Below are the code and all the weights of a small trained network. Each question names an input and a class and asks about switching units off, where a switched-off unit gives its printed mean instead of its output.

import numpy as np


def w(rows, s, z=0):
    codes = np.array(rows[::2]) - 128.0
    scale = np.full(codes.shape[1], s)
    scale[-1] = z or s
    return codes * scale


def f(y):
    return np.maximum(y, 0)


def log_softmax(a):
    a = a - a.max(-1, keepdims=True)
    return a - np.log(np.exp(a).sum(-1, keepdims=True))


def net(x, mask):
    res = np.array(x, float).reshape(1, 5) / 4 @ E
    y = f(res @ A[0][:, :-1].T + A[0][:, -1])
    res = res + np.where(mask, y, B[0][:, -1]) @ B[0][:, :-1]
    return log_softmax(res[-1] @ U[:, :-1].T + U[:, -1])


A, B = {}, {}
E = w([
[14,139,248,128,208,167],'x0',
[117,135,122,121,120,135],'x1',
[159,229,239,227,38,162],'x2',
[70,1,64,229,126,128],'x3',
[87,219,75,149,96,32],'x4',
],0.0093)
A[0] = w([
[122,190,125,69,153,123,147],'N0',
[77,170,138,152,110,4,84],'N1',
[125,172,127,221,160,148,151],'N2',
[98,136,107,44,165,91,71],'N3',
[136,217,140,73,125,171,176],'N4',
[103,148,175,72,134,105,134],'N5',
[147,66,150,76,165,121,89],'N6',
[139,145,178,153,108,143,59],'N7',
[204,106,115,128,136,210,176],'N8',
[61,98,81,241,131,151,154],'N9',
[131,178,157,172,93,142,63],'N10',
[166,126,116,142,134,202,180],'N11',
[191,165,134,112,116,123,145],'N12',
[180,85,193,151,99,183,102],'N13',
[68,125,75,108,133,165,118],'N14',
[120,200,72,171,131,46,80],'N15',
[32,137,197,116,162,156,79],'N16',
[71,115,98,175,99,157,252],'N17',
[43,168,154,149,213,165,104],'N18',
[111,182,162,156,58,180,72],'N19',
[145,144,160,178,62,150,66],'N20',
[76,91,89,111,201,115,112],'N21',
],0.011,0.0032)
B[0] = w([
[171,189,171,115,173,128,208],'N0',
[52,87,242,39,102,103,217],'N1',
[140,152,77,123,210,182,196],'N2',
[122,206,50,105,174,123,207],'N3',
[193,151,174,136,141,134,240],'N4',
[180,114,110,175,149,142,197],'N5',
[77,141,120,74,170,197,195],'N6',
[96,200,80,117,160,172,187],'N7',
[116,34,205,62,54,80,201],'N8',
[183,141,143,139,203,115,245],'N9',
[107,151,116,115,100,211,207],'N10',
[113,41,188,116,108,128,178],'N11',
[181,141,103,144,109,75,199],'N12',
[69,149,161,49,159,156,204],'N13',
[128,178,133,116,211,164,180],'N14',
[83,102,188,109,91,83,217],'N15',
[150,6,84,135,56,46,250],'N16',
[158,107,216,189,241,123,207],'N17',
[150,10,52,181,49,92,243],'N18',
[109,172,73,147,132,151,226],'N19',
[99,142,2,73,123,199,206],'N20',
[130,174,121,133,111,158,231],'N21',
],0.0068,0.011)
U = w([
[137,147,176,111,137,150,254],'0',
[76,179,101,86,156,189,68],'1',
[54,128,255,60,115,136,74],'2',
[200,101,101,158,59,103,118],'3',
[236,167,221,164,201,150,62],'4',
],0.0098,0.0093)

Each question gives the input, the list of numbers given to net, and the class t.
The units are the neurons (one row each of A and B). Each row of codes is followed by its name. A weight is (code - 128) times the scale printed after its matrix; where a second scale follows, it is the last column's (A, B and U).
mask holds one flag per neuron, in row order. A switched-off neuron (its flag False) gives its mean, the last column of its row in B, instead of its output. The means were averaged over made-up inputs and are rounded, as every weight is.
A unit's drop is (log p(t) with every unit on - log p(t) with that unit switched off) / (log p(t) with every unit on - log p(t) with every unit switched off).
The circuit of an input: a set's keep is (log p(t) with only the set's units on - log p(t) with every unit switched off) / (log p(t) with every unit on - log p(t) with every unit switched off). Starting from the 12 units with the biggest drops (on a tie, the unit counted first), units are removed one at a time, each time the one whose removal leaves the highest keep (on an exact tie, the one counted first), for as long as the keep stays at least 0.8.
units of the circuit, in order: the units of the circuit, biggest drop first
k most important neurons: the k neurons with the biggest drops, biggest first
drop when u is switched off: that unit's drop, to one decimal
input [5,2,8,-6,-7], class 1: units of the circuit, in order => (N20 N7)
input [2,7,2,2,8], class 2: 2 most important neurons => (N1 N15)
input [-1,5,0,8,4], class 4: units of the circuit, in order => (N9 N17)
input [-3,-2,2,5,-6], class 2: units of the circuit, in order => (N8 N13)
input [8,-5,1,4,5], class 3: units of the circuit, in order => (N18)
input [5,-5,6,-4,6], class 1: units of the circuit, in order => (N19 N20)
input [8,0,2,-2,2], class 3: 2 most important neurons => (N18 N16)
input [0,-3,-4,-8,8], class 2: 2 most important neurons => (N1 N15)
input [0,3,0,7,-4], class 4: 3 most important neurons => (N9 N17 N1)
input [8,-1,2,-8,1], class 3: units of the circuit, in order => (N16 N18)
input [-5,2,8,-8,-5], class 1: units of the circuit, in order => (N20 N19)
input [5,1,-7,3,8], class 2: 3 most important neurons => (N1 N15 N20)
input [1,-3,1,4,-3], class 4: 4 most important neurons => (N1 N9 N17 N15)
input [7,-1,5,7,2], class 3: units of the circuit, in order => (N18)
input [8,-1,-5,-5,2], class 3: units of the circuit, in order => (N18 N16)
input [0,-6,2,7,-6], class 4: 2 most important neurons => (N9 N1)
input [6,-4,5,0,-5], class 3: 2 most important neurons => (N16 N18)
input [3,-2,3,6,-2], class 4: 2 most important neurons => (N9 N17)
input [-6,4,-1,3,-7], class 2: units of the circuit, in order => (N8 N18 N13)
input [5,3,-2,8,8], class 2: units of the circuit, in order => (N1)
input [8,2,-2,-7,-3], class 3: units of the circuit, in order => (N16 N18)
input [-7,6,-7,5,-1], class 1: 2 most important neurons => (N16 N18)
input [-1,5,5,6,0], class 4: 2 most important neurons => (N17 N9)
input [0,4,-6,0,7], class 2: 3 most important neurons => (N1 N15 N20)
input [-3,3,-2,4,-1], class 4: drop when N16 is switched off => 0.3
input [-3,-1,8,3,-5], class 1: drop when N11 is switched off => 0.0
input [-1,7,4,7,8], class 2: units of the circuit, in order => (N1)
input [-3,-5,-2,7,-2], class 4: drop when N9 is switched off => 0.2
